Here is a tiny trained network, its code and every weight. The questions are about switching its units off for an input and a target symbol, where a switched-off unit gives its printed mean instead of its output.

import numpy as np


def w(rows, s, z=0):
    codes = np.array(rows[::2]) - 128.0
    scale = np.full(codes.shape[1], s)
    scale[-1] = z or s
    return codes * scale


def f(y):
    return y / 2 * (1 + np.tanh(0.7978845608 * (y + 0.044715 * y**3)))


def softmax(a):
    e = np.exp(a - a.max(-1, keepdims=True))
    return e / e.sum(-1, keepdims=True)


def log_softmax(a):
    a = a - a.max(-1, keepdims=True)
    return a - np.log(np.exp(a).sum(-1, keepdims=True))


def net(x, mask):
    ids = ['αβδεζλξπτω'.index(c) for c in x.split()]
    T = len(ids)
    res = E[ids] + P[:T]
    r = res
    for j in range(3):
        rows = slice(2 * j, 2 * j + 2)
        q, k, v = (r @ M[0][rows].T for M in (Q, K, V))
        z = softmax(np.where(np.tri(T) > 0, q @ k.T / 2**0.5, -1e9)) @ v
        o = O[0][rows]
        res = res + np.where(mask[j], z, o[:, -1]) @ o[:, :-1]
    y = f(res @ A[0][:, :-1].T + A[0][:, -1])
    res = res + np.where(mask[3:7], y, B[0][:, -1]) @ B[0][:, :-1]
    return log_softmax(res[-1] @ U[:, :-1].T + U[:, -1])


Q, K, V, O, A, B = {}, {}, {}, {}, {}, {}
E = w([
[26,227,163,116],'α',
[195,230,83,212],'β',
[122,40,38,183],'δ',
[53,129,164,141],'ε',
[14,193,109,241],'ζ',
[76,67,103,123],'λ',
[61,37,58,26],'ξ',
[74,209,8,169],'π',
[245,67,73,22],'τ',
[111,155,8,31],'ω',
],0.014)
P = w([
[117,209,4,150],'0',
[93,181,53,131],'1',
[87,189,57,125],'2',
[126,195,65,112],'3',
[157,184,81,127],'4',
[181,208,62,125],'5',
[220,223,56,142],'6',
[219,249,60,140],'7',
[221,247,53,159],'8',
[229,248,31,150],'9',
],0.003)
Q[0] = w([
[145,199,211,62],'H1',
[120,164,64,182],'H1',
[93,85,67,84],'H2',
[53,61,31,232],'H2',
[2,136,86,104],'H3',
[50,137,22,82],'H3',
],0.0098)
K[0] = w([
[215,85,87,130],'H1',
[65,116,226,159],'H1',
[125,174,123,197],'H2',
[227,132,97,177],'H2',
[226,63,182,105],'H3',
[248,69,188,2],'H3',
],0.0097)
V[0] = w([
[74,112,131,142],'H1',
[129,104,8,105],'H1',
[123,123,142,197],'H2',
[125,150,157,78],'H2',
[203,142,145,116],'H3',
[114,102,155,187],'H3',
],0.011)
O[0] = w([
[188,88,203,145,178],'H1',
[159,118,83,163,254],'H1',
[184,150,171,175,143],'H2',
[130,153,33,128,71],'H2',
[254,173,109,206,86],'H3',
[89,132,204,187,35],'H3',
],0.0062,0.0055)
A[0] = w([
[134,11,162,142,2],'N1',
[168,197,76,153,45],'N2',
[255,15,148,57,95],'N3',
[145,44,199,53,28],'N4',
],0.0086,0.0062)
B[0] = w([
[128,17,16,153,120],'N1',
[144,72,203,85,253],'N2',
[58,184,136,186,221],'N3',
[2,133,42,217,132],'N4',
],0.0095,0.0037)
U = w([
[98,213,165,25,77],'α',
[221,179,120,131,219],'β',
[145,62,98,185,71],'δ',
[128,104,210,55,255],'ε',
[97,154,146,209,21],'ζ',
[144,59,152,89,225],'λ',
[104,86,97,64,99],'ξ',
[151,194,34,161,160],'π',
[162,136,128,63,48],'τ',
[165,145,91,3,2],'ω',
],0.012,0.0058)

Each question gives the input, a string of symbols that net reads in full, and the target symbol t.
The units are the heads (2 rows each of Q, K, V and O) and the neurons (one row each of A and B). Each row of codes is followed by its name. A weight is (code - 128) times the scale printed after its matrix; where a second scale follows, it is the last column's (O, A, B and U).
mask holds one flag per unit, heads first, then neurons. A switched-off unit (its flag False) gives its mean, the last column of its rows in O or B, instead of its output. The means were averaged over made-up inputs and are rounded, as every weight is.
A unit's drop is (log p(t) with every unit on - log p(t) with that unit switched off) / (log p(t) with every unit on - log p(t) with every unit switched off).
The circuit of an input: a set's keep is (log p(t) with only the set's units on - log p(t) with every unit switched off) / (log p(t) with every unit on - log p(t) with every unit switched off). Starting from all 7 units, units are removed one at a time, each time the one whose removal leaves the highest keep (on an exact tie, the one counted first), for as long as the keep stays at least 0.8.
circuit, biggest first: the units of the circuit, biggest drop first
most important unit: the unit with the biggest drop
top k neurons: the k neurons with the biggest drops, biggest first
heads that matter: for each layer, one digit per head in row order, 1 if its drop is at least 0.15 and else 0, layers parted by /
drop when u is switched off: that unit's drop, to one decimal
input π π τ, target π: top 3 neurons -> [N3, N2, N4]
input τ π α, target π: most important unit -> H1
input β τ ξ β ξ ω π λ, target π: circuit, biggest first -> [H3, N2]
input π π π β τ π π, target β: heads that matter -> 001
input τ τ π τ ξ ω λ, target π: heads that matter -> 001
input ω τ α, target π: circuit, biggest first -> [H1, H3]
input τ λ δ β β δ α ξ, target π: top 2 neurons -> [N3, N2]
input π π β β β β β π, target β: circuit, biggest first -> [N2, H3]
input ε δ δ ζ ε τ ω, target β: circuit, biggest first -> [H3, H2]
input τ α α π δ, target π: top 2 neurons -> [N3, N2]
input ε ω π τ δ α ε α, target β: drop when N2 is switched off -> 0.1
input π ω ζ ω β α τ π ξ ζ, target β: drop when N2 is switched off -> 0.2
input ε π π α τ ξ, target π: drop when N2 is switched off -> 0.2
input ε ε ξ β π π β α λ τ, target π: circuit, biggest first -> [N3]
